Below is a small trained network, with its code and all its weights. Each question gives an input and a class and asks what happens when units are switched off, that is, made to give their printed mean instead of their output.

import numpy as np


def w(rows, s, z=0):
    codes = np.array(rows[::2]) - 128.0
    scale = np.full(codes.shape[1], s)
    scale[-1] = z or s
    return codes * scale


def f(y):
    return y / 2 * (1 + np.tanh(0.7978845608 * (y + 0.044715 * y**3)))


def log_softmax(a):
    a = a - a.max(-1, keepdims=True)
    return a - np.log(np.exp(a).sum(-1, keepdims=True))


def net(x, mask):
    res = np.array(x, float).reshape(1, 2) / 4 @ E
    y = f(res @ A[0][:, :-1].T + A[0][:, -1])
    res = res + np.where(mask, y, B[0][:, -1]) @ B[0][:, :-1]
    return log_softmax(res[-1] @ U[:, :-1].T + U[:, -1])


A, B = {}, {}
E = w([
[153,5,144,207,180,120,183,104],'x0',
[89,105,44,61,233,84,121,101],'x1',
],0.011)
A[0] = w([
[133,171,187,204,84,146,142,103,120],'neuron 0',
[106,202,120,105,97,147,108,114,89],'neuron 1',
[129,121,184,159,33,121,151,145,141],'neuron 2',
[151,134,194,182,41,138,131,155,77],'neuron 3',
[122,198,131,66,110,152,147,125,155],'neuron 4',
[116,116,57,35,255,111,143,127,95],'neuron 5',
[139,128,148,127,119,131,122,135,252],'neuron 6',
[116,154,111,177,130,115,103,96,185],'neuron 7',
[128,228,120,96,75,101,106,93,111],'neuron 8',
[157,15,135,187,150,130,174,102,120],'neuron 9',
[123,200,144,57,120,113,152,153,102],'neuron 10',
[119,169,143,152,144,100,153,136,205],'neuron 11',
[121,114,112,103,120,135,146,117,246],'neuron 12',
[108,49,184,219,168,116,127,112,97],'neuron 13',
],0.012)
B[0] = w([
[129,141,93,159,133,74,87,81,189],'neuron 0',
[165,74,89,152,101,120,175,154,173],'neuron 1',
[111,139,116,129,140,91,132,60,201],'neuron 2',
[127,101,75,160,87,108,118,42,194],'neuron 3',
[143,124,92,113,140,149,172,156,197],'neuron 4',
[137,125,80,182,99,66,111,19,251],'neuron 5',
[104,203,252,91,177,123,101,163,217],'neuron 6',
[128,143,184,103,134,133,122,127,162],'neuron 7',
[117,83,59,126,132,130,149,180,199],'neuron 8',
[137,119,85,94,97,144,163,189,219],'neuron 9',
[149,72,72,130,131,118,161,155,178],'neuron 10',
[129,191,192,116,137,142,113,147,179],'neuron 11',
[82,224,234,101,138,109,113,151,218],'neuron 12',
[147,80,53,136,151,125,171,174,193],'neuron 13',
],0.026,0.015)
U = w([
[119,146,114,147,103,88,119,2,108],'0',
[158,98,87,97,113,125,185,231,91],'1',
[83,179,224,90,138,136,103,143,253],'2',
[130,104,152,122,118,165,102,117,61],'3',
],0.013,0.0041)

Each question gives the input, the list of numbers given to net, and the class t.
The units are the neurons (one row each of A and B). Each row of codes is followed by its name. A weight is (code - 128) times the scale printed after its matrix; where a second scale follows, it is the last column's (A, B and U).
mask holds one flag per neuron, in row order. A switched-off neuron (its flag False) gives its mean, the last column of its row in B, instead of its output. The means were averaged over made-up inputs and are rounded, as every weight is.
A unit's drop is (log p(t) with every unit on - log p(t) with that unit switched off) / (log p(t) with every unit on - log p(t) with every unit switched off).
The circuit of an input: a set's keep is (log p(t) with only the set's units on - log p(t) with every unit switched off) / (log p(t) with every unit on - log p(t) with every unit switched off). Starting from the 12 units with the biggest drops (on a tie, the unit counted first), units are removed one at a time, each time the one whose removal leaves the highest keep (on an exact tie, the one counted first), for as long as the keep stays at least 0.8.
circuit, biggest first: the units of the circuit, biggest drop first
unit that matters most: the unit with the biggest drop
k most important neurons: the k neurons with the biggest drops, biggest first
drop when u is switched off: that unit's drop, to one decimal
input [2,-3], class 2: unit that matters most : neuron 5
input [-3,-3], class 2: circuit, biggest first : (neuron 5; neuron 13)
input [-8,-7], class 1: 2 most important neurons : (neuron 8; neuron 5)
input [7,6], class 1: 4 most important neurons : (neuron 9; neuron 13; neuron 3; neuron 2)
input [8,-7], class 1: 3 most important neurons : (neuron 9; neuron 13; neuron 5)
input [7,5], class 1: 2 most important neurons : (neuron 9; neuron 13)
input [4,0], class 1: 2 most important neurons : (neuron 13; neuron 9)
input [5,3], class 1: drop when neuron 9 is switched off : 0.1
input [2,3], class 2: drop when neuron 2 is switched off : 0.1
input [6,-4], class 1: drop when neuron 13 is switched off : 0.6
